Each row has a name. After each piece below comes the name of the row it's from, unless a question asks for something else. Each question is about the rows just above it.

Q_745: [ 0.00, -0.40,  0.51,  0.05,  0.64, -0.17,  0.17, -0.10, -0.19,  0.35,
  0.60,  0.02,  0.36,  0.07, -0.08,  0.20,  0.38, -0.05, -0.10, -0.17,
  0.16,  0.22,  0.05, -0.60,  0.86, -0.11, -0.29, -0.31, -0.09, -0.02]
Q_381: [ 0.08,  0.10, -0.40,  0.18, -0.40, -0.02, -0.07, -0.44,  0.01,  0.50,
  0.28,  0.44,  0.15, -0.45,  0.35,  0.80, -0.03, -0.43,  0.10, -0.07,
  0.29,  0.49,  0.15,  0.12,  0.30, -0.09,  0.37,  0.04, -0.12,  0.15]
Q_644: [ 0.08,  0.10, -0.40,  0.18, -0.40, -0.02,  0.48, -0.44,  0.01,  0.50,
  0.28,  0.44,  0.15, -0.45,  0.35,  0.80, -0.03, -0.43,  0.10, -0.07,
  0.29,  0.49,  0.15,  0.12,  0.30, -0.09, -0.03,  0.04, -0.12,  0.15]
The row named Q_745:	[ 0.00, -0.40,  0.51,  0.05,  0.64, -0.17,  0.17, -0.10, -0.19,  0.35,
  0.60,  0.02,  0.36,  0.07, -0.08,  0.20,  0.38, -0.05, -0.10, -0.17,
  0.16,  0.22,  0.05, -0.60,  0.86, -0.11, -0.29, -0.31, -0.09, -0.02]
q: [ 0.08,  0.10, -0.40,  0.18, -0.40, -0.02, -0.07, -0.44,  0.01,  0.50,
  0.28,  0.44,  0.15, -0.45,  0.35,  0.80, -0.03, -0.43,  0.10, -0.07,
  0.29,  0.49,  0.15,  0.12,  0.30, -0.09,  0.37,  0.04, -0.12,  0.15]	Q_381

Q_681: [ 0.49,  0.34,  0.12,  0.48, -0.67,  0.19,  0.47,  0.03, -0.18]
Q_866: [ 0.42,  0.18, -0.82,  0.48,  0.00, -0.22,  0.38, -0.07, -0.20]
Q_428: [ 0.49,  0.19, -0.67,  0.34,  0.47,  0.03,  0.12,  0.48, -0.26]
The row named Q_681:	[ 0.49,  0.34,  0.12,  0.48, -0.67,  0.19,  0.47,  0.03, -0.18]
The row named Q_866:	[ 0.42,  0.18, -0.82,  0.48,  0.00, -0.22,  0.38, -0.07, -0.20]
Which value is in both Q_428 and Q_866?	[0.48]
What is the next entry after [ 0.19, -0.67,  0.34,  0.47,  0.03,  0.12,  0.48]?	[-0.26]
q: [ 0.49,  0.34,  0.12,  0.48, -0.67,  0.19,  0.47,  0.03, -0.18]	Q_681

Q_56: [-0.20,  0.31, -0.09,  0.04, -0.35,  0.09,  0.03,  0.18,  0.24,  0.02,
  0.27, -0.16, -0.31,  0.31,  0.14, -0.10, -0.19,  0.12,  0.40, -0.02]
Q_102: [-0.10,  0.05, -0.48, -0.51,  0.38,  0.35,  0.05,  0.39, -0.26, -0.29,
  0.30, -0.31,  0.32, -0.55,  0.49,  0.25, -0.44, -0.46,  0.53, -0.06]
Q_82: [-0.23,  0.59, -0.05, -0.06, -0.75,  0.45,  0.02,  0.48,  0.37,  0.31,
  0.76, -0.48, -0.53,  0.87,  0.32, -0.01, -0.42,  0.31,  0.84, -0.15]
Q_286: [-0.20,  0.31, -0.09,  0.04, -0.35,  0.09,  0.03,  0.18,  0.24,  0.15,
  0.27, -0.16, -0.31,  0.31,  0.14, -0.10, -0.19,  0.12,  0.40, -0.02]
Q_71: [-0.48,  0.03, -0.35,  0.31, -0.09,  0.24,  0.18,  0.09,  0.04, -0.31,
  0.32, -0.55,  0.36, -0.18, -0.49,  0.16,  0.62, -0.17,  0.03,  0.25]
Q_264: [-0.20,  0.31, -0.09,  0.04, -0.35,  0.09, -0.13,  0.18,  0.24,  0.02,
  0.27, -0.16, -0.31,  0.31,  0.14, -0.10, -0.19,  0.12,  0.07, -0.02]
Q_14: [-0.16,  0.00, -0.11,  0.09,  0.03, -0.28,  0.06, -0.15,  0.13,  0.02,
 -0.19,  0.07, -0.04, -0.21, -0.02, -0.19,  0.06, -0.03,  0.03,  0.13]
Q_44: [-0.16,  0.09, -0.13,  0.07, -0.07, -0.18,  0.06, -0.08,  0.17,  0.06,
 -0.08,  0.04, -0.11, -0.09,  0.02, -0.16, -0.04,  0.00,  0.16,  0.07]
The row named Q_71:	[-0.48,  0.03, -0.35,  0.31, -0.09,  0.24,  0.18,  0.09,  0.04, -0.31,
  0.32, -0.55,  0.36, -0.18, -0.49,  0.16,  0.62, -0.17,  0.03,  0.25]
The row named Q_14:	[-0.16,  0.00, -0.11,  0.09,  0.03, -0.28,  0.06, -0.15,  0.13,  0.02,
 -0.19,  0.07, -0.04, -0.21, -0.02, -0.19,  0.06, -0.03,  0.03,  0.13]
Which row holds [-0.23,  0.59, -0.05, -0.06, -0.75,  0.45,  0.02,  0.48,  0.37,  0.31,
  0.76, -0.48, -0.53,  0.87,  0.32, -0.01, -0.42,  0.31,  0.84, -0.15]?	Q_82
Give the next entry after [-0.48, -0.51,  0.38,  0.35,  0.05,  0.39, -0.26, -0.29,  0.30, -0.31,
  0.32, -0.55].	[0.49]
The row with [-0.20,  0.31, -0.09,  0.04, -0.35,  0.09,  0.03,  0.18,  0.24,  0.15,
  0.27, -0.16, -0.31,  0.31,  0.14, -0.10, -0.19,  0.12,  0.40, -0.02] is	Q_286

Q_225: [-0.21,  0.27,  0.30, -0.16, -0.74, -0.19,  0.24,  0.50]
Q_865: [-0.74,  0.51,  0.27, -0.19, -0.21, -0.16,  0.24,  0.30]
Q_557: [-0.74,  0.51,  0.30, -0.19, -0.20, -0.16,  0.24,  0.29]
Q_686: [0.00, 0.00, 0.28, 0.00, 0.00, 0.00, 0.00, 0.00]
Q_947: [ 0.20,  0.27, -0.14,  0.15,  0.06, -0.59,  0.01, -0.45]
Q_349: [ 0.76, -0.77, -0.28,  0.20, -0.13,  0.29, -0.17, -0.15]
Q_969: [-0.06, -0.02, -0.82, -0.77,  0.12, -0.28, -0.43,  0.35]
Q_238: [ 0.00,  0.02,  0.00, -0.15, -0.03, -0.26, -0.01, -0.29]
Q_840: [ 0.37,  0.39,  0.03, -0.08, -0.02, -0.12, -0.02, -0.42]
The row named Q_686:	[0.00, 0.00, 0.28, 0.00, 0.00, 0.00, 0.00, 0.00]
Give the next entry after [0.00, 0.00, 0.28, 0.00, 0.00, 0.00].	[0.00]
Shared by Q_947 and Q_865:	[0.27]
Put [ 0.24,  0.30, -0.74,  0.51,  0.27, -0.19, -0.21, -0.16] back in order: which row is it?	Q_865
q: [0.00, 0.00, 0.28, 0.00, 0.00, 0.00, 0.00, 0.00]	Q_686
The row named Q_840:	[ 0.37,  0.39,  0.03, -0.08, -0.02, -0.12, -0.02, -0.42]
The next entry after [0.15, 0.06]:	[-0.59]

Q_723: [ 0.22, -0.18, -0.04,  0.31, -0.13]
Q_6: [-0.08, -0.18, -0.14,  0.31, -0.13]
Q_450: [-0.18,  0.16, -0.11,  0.39, -0.13]
Q_402: [-0.13,  0.16, -0.11,  0.39, -0.13]
Q_637: [-0.08, -0.27, -0.04,  0.39, -0.36]
Q_490: [-0.28, -0.27,  0.24,  0.22, -0.07]
The one value in Q_490 and Q_637:	[-0.27]
Give the next entry after [-0.08, -0.27].	[-0.04]
Shared by Q_6 and Q_402:	[-0.13]

Q_145: [ 0.08, -0.05, -0.25, -0.03, -0.11, -0.34, -0.46, -0.76, -0.10, -0.09,
 -0.01, -0.03, -0.19, -0.46, -0.56]
Q_324: [ 0.34,  0.09,  0.70,  0.32,  0.33,  0.01, -0.17, -0.21,  0.02, -0.10,
 -0.08,  0.23, -0.03,  0.09, -0.17]
Q_796: [-0.10,  0.09,  0.33,  0.23,  0.09, -0.03,  0.34,  0.70,  0.32, -0.18,
 -0.17, -0.08,  0.01,  0.02, -0.21]
Q_217: [-0.05, -0.29, -0.25, -0.26, -0.16,  0.31,  0.49,  0.48, -0.08, -0.27,
  0.08, -0.14,  0.21, -0.09,  0.47]
Which row holds [-0.05, -0.29, -0.25, -0.26, -0.16,  0.31,  0.49,  0.48, -0.08, -0.27,
  0.08, -0.14,  0.21, -0.09,  0.47]?	Q_217
What is the next entry after [ 0.08, -0.14]?	[0.21]
[-0.10,  0.09,  0.32,  0.02, -0.17,  0.23,  0.01,  0.09, -0.17, -0.21,
  0.33, -0.03, -0.08,  0.34,  0.70] is which row reordered?	Q_324
The next entry after [-0.10,  0.09,  0.33]:	[0.23]
[ 0.09,  0.34,  0.02, -0.10,  0.23,  0.01,  0.32,  0.33,  0.09, -0.03,
  0.70, -0.17, -0.18, -0.21, -0.08] is which row reordered?	Q_796
The row named Q_145:	[ 0.08, -0.05, -0.25, -0.03, -0.11, -0.34, -0.46, -0.76, -0.10, -0.09,
 -0.01, -0.03, -0.19, -0.46, -0.56]

Q_257: [-0.22, -0.02, -0.26, -0.28, -0.14,  0.17, -0.35, -0.27]
Q_367: [-0.36, -0.32, -0.06,  0.01, -0.25, -0.18, -0.10, -0.27]
Q_501: [-0.25, -0.26, -0.18,  0.00, -0.35, -0.56, -0.42, -0.07]
Q_177: [-0.25, -0.34, -0.18,  0.00, -0.35, -0.25, -0.11, -0.18]
Q_425: [-0.61, -0.25, -0.05, -0.04, -0.43, -0.17,  0.02,  0.06]
Q_120: [-0.36, -0.32, -0.06,  0.01, -0.57, -0.11, -0.03, -0.65]
Q_597: [-0.03,  0.14,  0.08, -0.04, -0.04,  0.17,  0.00, -0.13]
The next entry after [-0.02, -0.26]:	[-0.28]
Which value is in both Q_425 and Q_367?	[-0.25]
What is the next entry after [-0.04, -0.43, -0.17]?	[0.02]
Shared by Q_597 and Q_120:	[-0.03]
Which value is in both Q_597 and Q_425?	[-0.04]
Which value is in both Q_367 and Q_425?	[-0.25]

Q_496: [-0.13, -0.13, -0.38, -0.21,  0.12]
Q_944: [-0.32,  0.65,  0.27,  0.08,  0.11]
Q_503: [-0.21,  0.12, -0.14, -0.13, -0.38]
Q_344: [0.25, 0.08, 0.33, 0.39, 0.01]
Which row holds these entries in another order? [-0.38, -0.21,  0.12, -0.14, -0.13]	Q_503
The row named Q_944:	[-0.32,  0.65,  0.27,  0.08,  0.11]
The next entry after [0.27, 0.08]:	[0.11]
The row named Q_503:	[-0.21,  0.12, -0.14, -0.13, -0.38]

Q_53: [-0.09,  0.84, -0.08, -0.16, -0.29, -0.21, -0.03, -0.24,  0.12,  0.04,
  0.64,  0.00,  0.00,  0.42, -0.34,  0.02,  0.34, -0.08, -0.14, -0.18,
 -0.40, -0.08,  0.29, -0.21,  0.35]
Q_552: [-0.09,  0.84, -0.08, -0.16, -0.29, -0.21, -0.03, -0.24,  0.12,  0.04,
  0.64,  0.00,  0.00,  0.42, -0.34,  0.02,  0.34, -0.08, -0.23, -0.18,
 -0.40, -0.08,  0.29, -0.21,  0.35]
Q_740: [-0.09,  0.84, -0.08, -0.16, -0.29, -0.21, -0.03, -0.24,  0.12,  0.04,
  0.64,  0.00,  0.00,  0.42, -0.34,  0.02,  0.34, -0.08, -0.14, -0.18,
 -0.45,  0.22,  0.25, -0.40,  0.28]
The row named Q_740:	[-0.09,  0.84, -0.08, -0.16, -0.29, -0.21, -0.03, -0.24,  0.12,  0.04,
  0.64,  0.00,  0.00,  0.42, -0.34,  0.02,  0.34, -0.08, -0.14, -0.18,
 -0.45,  0.22,  0.25, -0.40,  0.28]
The row named Q_53:	[-0.09,  0.84, -0.08, -0.16, -0.29, -0.21, -0.03, -0.24,  0.12,  0.04,
  0.64,  0.00,  0.00,  0.42, -0.34,  0.02,  0.34, -0.08, -0.14, -0.18,
 -0.40, -0.08,  0.29, -0.21,  0.35]
q: [-0.09,  0.84, -0.08, -0.16, -0.29, -0.21, -0.03, -0.24,  0.12,  0.04,
  0.64,  0.00,  0.00,  0.42, -0.34,  0.02,  0.34, -0.08, -0.23, -0.18,
 -0.40, -0.08,  0.29, -0.21,  0.35]	Q_552

Q_748: [-0.22, -0.09, -0.38, -0.22,  0.15, -0.46, -0.47,  0.21, -0.32,  0.36]
Q_958: [ 0.17,  0.23, -0.10,  0.10,  0.34, -0.14, -0.04,  0.20,  0.08, -0.17]
Q_476: [ 0.06,  0.65,  0.05,  0.11, -0.06, -0.37, -0.17, -0.16, -0.02,  0.11]
Q_560: [-0.22, -0.09,  0.34,  0.02,  0.15, -0.46, -0.47,  0.21, -0.32,  0.36]
Q_925: [-0.02,  0.36,  0.49, -0.01, -0.29, -0.23, -0.14, -0.04,  0.04, -0.02]
Q_513: [-0.37,  0.23, -0.10,  0.10,  0.34, -0.14, -0.14,  0.20,  0.08, -0.17]
Q_927: [ 0.13, -0.10,  0.05, -0.08,  0.18,  0.12,  0.07,  0.04,  0.09,  0.03]
The one value in Q_925 and Q_513:	[-0.14]
The row named Q_748:	[-0.22, -0.09, -0.38, -0.22,  0.15, -0.46, -0.47,  0.21, -0.32,  0.36]
The row named Q_958:	[ 0.17,  0.23, -0.10,  0.10,  0.34, -0.14, -0.04,  0.20,  0.08, -0.17]

Q_677: [0.51, 0.50, 0.06, 0.66]
Q_469: [-0.50,  0.49,  0.37,  0.49]
Q_31: [ 0.31,  0.31, -0.21,  0.44]
Q_581: [0.66, 0.49, 0.51, 0.06]
Q_787: [-0.05, -0.66,  0.36, -0.67]
Q_779: [ 0.31, -0.19,  0.36,  0.47]
Shared by Q_779 and Q_31:	[0.31]
The row named Q_787:	[-0.05, -0.66,  0.36, -0.67]
Give the next entry after [ 0.31, -0.21].	[0.44]
[-0.50,  0.49,  0.49,  0.37] is which row reordered?	Q_469
Which value is in both Q_469 and Q_581?	[0.49]
Which row holds these entries in another order? [0.51, 0.06, 0.66, 0.49]	Q_581
[0.51, 0.49, 0.06, 0.66] is which row reordered?	Q_581

